Group and class of each row:
[-0.46  0.14 -3.18  0.65 -2.48 -1.65  0.95  0.34  3.49 -1.50  1.15  0.53
  1.40  1.78  1.57  1.05  2.83 -1.54 -2.07 -2.54 -1.50  0.70 -0.08] | <87> > D
[-0.66  1.79 -1.95  0.62 -4.84  0.83 -1.47  0.41  1.84 -2.47 -0.72  3.03
 -1.83 -1.02 -2.05  2.58  1.14 -4.50  0.02 -0.62 -2.82 -0.37  1.38] | <87> > S
[ 1.09  1.70  3.69  0.04  1.20  1.94 -0.50  1.92 -0.57  3.02 -0.72  3.30
 -0.47  1.78 -0.25  0.07 -0.59  4.13  0.21  1.96 -1.11  2.95  2.67] | <76> > L
[-2.81 -1.67  0.76  0.10 -1.36  1.05  1.09 -6.18  0.10  0.49 -0.07 -1.91
  0.18  2.48  3.11  0.99  0.44  1.34  2.16  7.90  2.15 -0.12  1.13] | <76> > G
[-0.83  1.58  1.51  1.32 -0.29 -3.58  4.53 -0.18  0.01  0.84  0.17 -2.83
  0.53  0.52 -3.21  3.34 -1.61 -1.38  0.92  1.67  0.41  2.04  2.75] | <86> > X
[-3.39  1.52  4.20  1.75 -1.67  0.22 -0.68  0.76  0.23  2.45  0.36  2.31
 -1.60  4.20  0.36 -1.73  0.85  3.23  1.26  5.17  0.93  2.85  2.37] | <76> > L
[-3.01 -2.27  0.25  1.50 -0.35 -1.47  1.38 -0.32 -0.12  1.02 -1.72 -0.29
 -0.44  2.28 -1.06  2.40 -0.19 -0.82  1.84 -0.39 -1.77  3.53  2.52] | <86> > H
[ 1.60  5.54  0.96 -0.53 -3.93 -1.11 -0.50  0.63  2.40 -2.12  0.20  0.82
 -2.48  0.60 -2.37  1.12  0.68 -3.26 -0.69 -0.77 -0.12  1.37  0.00] | <87> > D
[ 1.65  0.03 -1.08 -0.27 -5.08  2.62 -0.61 -0.60 -0.13 -0.21  1.63 -3.03
 -3.61 -0.64  1.04  2.89  1.11 -3.60 -2.47  1.30  0.58  0.12  2.00] | <87> > S
[ 0.59  0.66  1.91  0.15 -0.39 -3.06  2.32 -0.85 -2.05 -0.07  0.16 -3.33
 -1.13  0.75 -1.45  3.32 -4.81 -0.12  1.07  1.98 -0.05 -0.05  2.98] | <86> > X
[-3.19  3.60  2.97  2.45 -5.21  0.82 -0.75 -0.16  1.52  0.09  0.88  0.34
  1.73 -5.24 -1.86  1.87  4.08 -4.82 -1.73  0.99 -2.69 -0.68  1.50] | <87> > W
[ 2.87  1.87  2.82 -0.05 -0.12  1.15  0.90 -0.42 -0.11  3.89  0.91 -0.41
 -0.56  2.21  2.07 -1.61 -1.03  3.90 -1.73  0.54  1.78 -0.25  2.26] | <76> > Q
[ 1.15  0.60  3.90 -1.10 -1.61  1.02 -0.21  1.17 -1.51  2.75 -0.70 -0.08
  0.25 -0.02 -1.68 -1.69  0.66  2.20  0.66  5.27 -0.35  0.50  1.49] | <76> > L
[-4.40  3.32  1.34 -1.22 -4.31 -1.11  0.46 -1.53  1.85 -2.73  0.60 -0.01
  1.20 -3.48 -3.81  0.80  5.02 -3.99 -0.83 -1.33 -3.71  0.55  1.90] | <87> > W
[ 1.03 -1.62  0.44  2.79  1.60 -4.14  0.77 -2.39 -0.24 -1.32 -0.84  0.20
 -0.02  2.23  0.19  2.85 -0.86 -3.84 -0.46 -2.87 -1.85  3.64  3.55] | <86> > H
[-2.90  0.22  2.46 -2.20 -0.73 -2.67  0.28 -4.07 -1.26 -1.71  1.38 -0.87
 -0.24 -0.12 -2.48  1.85 -1.14 -1.18  2.42  1.22 -3.20  2.78  2.83] | <86> > H
[ 0.41  2.63 -2.55 -0.39 -3.62  2.65 -1.44 -1.68 -0.29 -1.21  1.44  0.18
 -1.87  0.55  0.14  3.40  1.81 -1.19 -0.20  1.23 -4.00  2.38  1.56] | <87> > S
[ 2.33  0.50  2.28  0.10 -3.22  3.30  1.42  1.63  0.16  4.02 -0.64  0.29
  0.98  1.25  0.38 -0.25  0.39  1.37 -0.96  1.32  0.39 -0.05  1.09] | <76> > Q
[ 0.95  2.52  1.45  0.26 -2.71 -1.40  0.83 -1.68  0.26  0.47  0.90 -0.62
  4.68 -1.16 -2.05  3.46  1.81 -2.90 -1.70 -0.62 -3.30  2.79  1.80] | <87> > W
